Below are the code and all the weights of a small trained network. Each question names an input and a target symbol and asks about switching units off, where a switched-off unit gives its printed mean instead of its output.

import numpy as np


def w(rows, s, z=0):
    codes = np.array(rows[::2]) - 128.0
    scale = np.full(codes.shape[1], s)
    scale[-1] = z or s
    return codes * scale


def norm(h):
    return h / np.sqrt((h * h).mean(-1, keepdims=True) + 1e-5)


def f(y):
    return np.maximum(y, 0)


def softmax(a):
    e = np.exp(a - a.max(-1, keepdims=True))
    return e / e.sum(-1, keepdims=True)


def log_softmax(a):
    a = a - a.max(-1, keepdims=True)
    return a - np.log(np.exp(a).sum(-1, keepdims=True))


def net(x, mask):
    ids = ['δηθλμτψ'.index(c) for c in x.split()]
    T = len(ids)
    res = E[ids] + P[:T]
    u = 0
    for l in range(2):
        q, k, v = (norm(res) @ M[l].T for M in (Q, K, V))
        z = softmax(np.where(np.tri(T) > 0, q @ k.T / 4**0.5, -1e9)) @ v
        res = res + np.where(mask[u], z, O[l][:, -1]) @ O[l][:, :-1]
        u += 1
        y = f(norm(res) @ A[l][:, :-1].T + A[l][:, -1])
        res = res + np.where(mask[u : u + 8], y, B[l][:, -1]) @ B[l][:, :-1]
        u += 8
    return log_softmax(norm(res)[-1] @ U[:, :-1].T + U[:, -1])


Q, K, V, O, A, B = {}, {}, {}, {}, {}, {}
E = w([
[127,127,167],'δ',
[135,120,216],'η',
[97,141,131],'θ',
[253,70,14],'λ',
[77,95,189],'μ',
[56,152,122],'τ',
[59,117,110],'ψ',
],0.0057)
P = w([
[253,134,121],'0',
[28,76,74],'1',
[38,76,77],'2',
[41,86,85],'3',
[74,107,98],'4',
[130,123,127],'5',
[98,110,118],'6',
[122,115,150],'7',
[106,113,145],'8',
[127,123,163],'9',
[123,119,184],'10',
[125,121,175],'11',
[113,135,194],'12',
[123,149,189],'13',
],0.0042)
Q[0] = w([
[134,148,94],'0.h1',
[207,99,123],'0.h1',
[254,143,109],'0.h1',
[131,199,120],'0.h1',
],0.008)
K[0] = w([
[107,173,70],'0.h1',
[253,153,14],'0.h1',
[201,181,77],'0.h1',
[80,210,202],'0.h1',
],0.0055)
V[0] = w([
[148,15,99],'0.h1',
[145,2,124],'0.h1',
[112,140,162],'0.h1',
[111,47,92],'0.h1',
],0.0063)
O[0] = w([
[220,211,132,191],'0.h1',
[190,208,114,250],'0.h1',
[163,87,163,196],'0.h1',
[168,253,124,222],'0.h1',
],0.0045,0.0019)
A[0] = w([
[78,121,65,46],'0.n1',
[2,141,82,186],'0.n2',
[69,160,178,94],'0.n3',
[81,114,126,123],'0.n4',
[103,82,186,254],'0.n5',
[119,119,66,143],'0.n6',
[130,170,124,122],'0.n7',
[133,142,130,38],'0.n8',
],0.0063,0.0018)
B[0] = w([
[142,163,137,151],'0.n1',
[253,130,220,248],'0.n2',
[148,181,50,246],'0.n3',
[148,175,173,163],'0.n4',
[190,247,87,252],'0.n5',
[100,198,80,147],'0.n6',
[67,85,161,157],'0.n7',
[145,88,137,128],'0.n8',
],0.0028,0.0038)
Q[1] = w([
[179,248,131],'1.h1',
[174,236,157],'1.h1',
[112,147,170],'1.h1',
[68,1,121],'1.h1',
],0.013)
K[1] = w([
[134,15,40],'1.h1',
[167,1,4],'1.h1',
[166,151,78],'1.h1',
[120,236,188],'1.h1',
],0.0096)
V[1] = w([
[112,40,214],'1.h1',
[166,220,157],'1.h1',
[127,212,158],'1.h1',
[65,156,254],'1.h1',
],0.0086)
O[1] = w([
[120,2,143,75],'1.h1',
[127,144,86,181],'1.h1',
[122,140,87,124],'1.h1',
[151,60,59,2],'1.h1',
],0.013,0.0059)
A[1] = w([
[121,142,102,162],'1.n1',
[156,148,127,94],'1.n2',
[146,16,55,6],'1.n3',
[208,233,150,210],'1.n4',
[126,125,1,133],'1.n5',
[142,40,91,123],'1.n6',
[128,127,130,111],'1.n7',
[126,204,76,94],'1.n8',
],0.0081,0.0024)
B[1] = w([
[136,107,161,148],'1.n1',
[111,117,133,142],'1.n2',
[166,240,169,177],'1.n3',
[48,65,90,254],'1.n4',
[239,125,161,172],'1.n5',
[188,203,172,172],'1.n6',
[128,126,119,128],'1.n7',
[135,3,109,188],'1.n8',
],0.0062,0.0082)
U = w([
[81,201,34,180],'δ',
[51,172,231,80],'η',
[28,71,95,209],'θ',
[122,42,236,153],'λ',
[255,177,173,20],'μ',
[145,85,49,207],'τ',
[111,132,132,3],'ψ',
],0.0096,0.0031)

Each question gives the input, a string of symbols that net reads in full, and the target symbol t.
The units are the heads (4 rows each of Q, K, V and O) and the neurons (one row each of A and B). Each row of codes is followed by its name. A weight is (code - 128) times the scale printed after its matrix; where a second scale follows, it is the last column's (O, A, B and U).
mask holds one flag per unit, layer by layer, with each layer's heads first. A switched-off unit (its flag False) gives its mean, the last column of its rows in O or B, instead of its output. The means were averaged over made-up inputs and are rounded, as every weight is.
A unit's drop is (log p(t) with every unit on - log p(t) with that unit switched off) / (log p(t) with every unit on - log p(t) with every unit switched off).
The circuit of an input: a set's keep is (log p(t) with only the set's units on - log p(t) with every unit switched off) / (log p(t) with every unit on - log p(t) with every unit switched off). Starting from the 12 units with the biggest drops (on a tie, the unit counted first), units are removed one at a time, each time the one whose removal leaves the highest keep (on an exact tie, the one counted first), for as long as the keep stays at least 0.8.
circuit, biggest first: the units of the circuit, biggest drop first
k most important neurons: the k neurons with the biggest drops, biggest first
top k neurons in layer l: the k neurons of layer l with the biggest drops, biggest first
drop of u: that unit's drop, to one decimal
input ψ τ μ η η η ψ η τ λ ψ η η λ, target δ: circuit, biggest first -> 1.n4, 1.n5
input τ τ η ψ τ η τ μ, target λ: circuit, biggest first -> 0.h1, 1.h1
input η τ μ ψ η ψ η ψ μ η θ, target μ: 2 most important neurons -> 0.n2, 0.n3
input η η τ θ τ μ ψ ψ θ, target μ: 2 most important neurons -> 0.n3, 1.n5
input ψ δ ψ η η μ τ μ ψ τ μ ψ, target δ: circuit, biggest first -> 1.h1, 0.h1
input η τ τ θ ψ, target μ: most important neuron -> 0.n2
input η ψ η τ η η η θ η δ θ τ, target μ: 2 most important neurons -> 0.n2, 0.n3
input τ θ τ δ δ η η θ τ τ μ, target λ: circuit, biggest first -> 0.h1, 0.n5, 1.h1
input μ ψ η ψ δ τ η η θ, target τ: top 3 neurons in layer 0 -> 0.n2, 0.n3, 0.n5
input δ τ ψ δ, target θ: 2 most important neurons -> 0.n3, 0.n2
input δ ψ η ψ η η, target θ: 2 most important neurons -> 0.n3, 1.n4
input η τ η ψ μ η η δ τ ψ η τ, target μ: 3 most important neurons -> 0.n3, 0.n2, 1.n5
input δ η τ η θ, target θ: 2 most important neurons -> 0.n2, 0.n3
input μ η μ δ μ δ η τ ψ τ δ η η, target τ: circuit, biggest first -> 1.h1
input μ τ η μ μ μ τ μ, target τ: 2 most important neurons -> 0.n3, 1.n5
input μ η ψ η η η τ δ μ ψ τ η ψ, target τ: top 2 neurons in layer 0 -> 0.n2, 0.n3
input δ δ η η η η η ψ η η η, target θ: 2 most important neurons -> 1.n4, 0.n3
input η θ μ, target μ: drop of 0.n2 -> 0.0
input τ η τ θ, target λ: drop of 0.h1 -> 1.6
input μ η η τ θ η η τ η ψ η δ, target τ: drop of 1.h1 -> 1.0
input δ θ η θ δ η θ μ δ ψ η τ μ δ, target θ: drop of 0.n3 -> 0.2
input δ η η η η μ τ τ η θ, target θ: top neuron in layer 0 -> 0.n3
input μ ψ τ μ, target τ: 2 most important neurons -> 0.n2, 0.n3
input μ η ψ ψ θ η τ ψ, target τ: top 3 neurons in layer 0 -> 0.n2, 0.n3, 0.n5
input μ η ψ η θ τ η η θ, target τ: top 2 neurons in layer 0 -> 0.n2, 0.n3
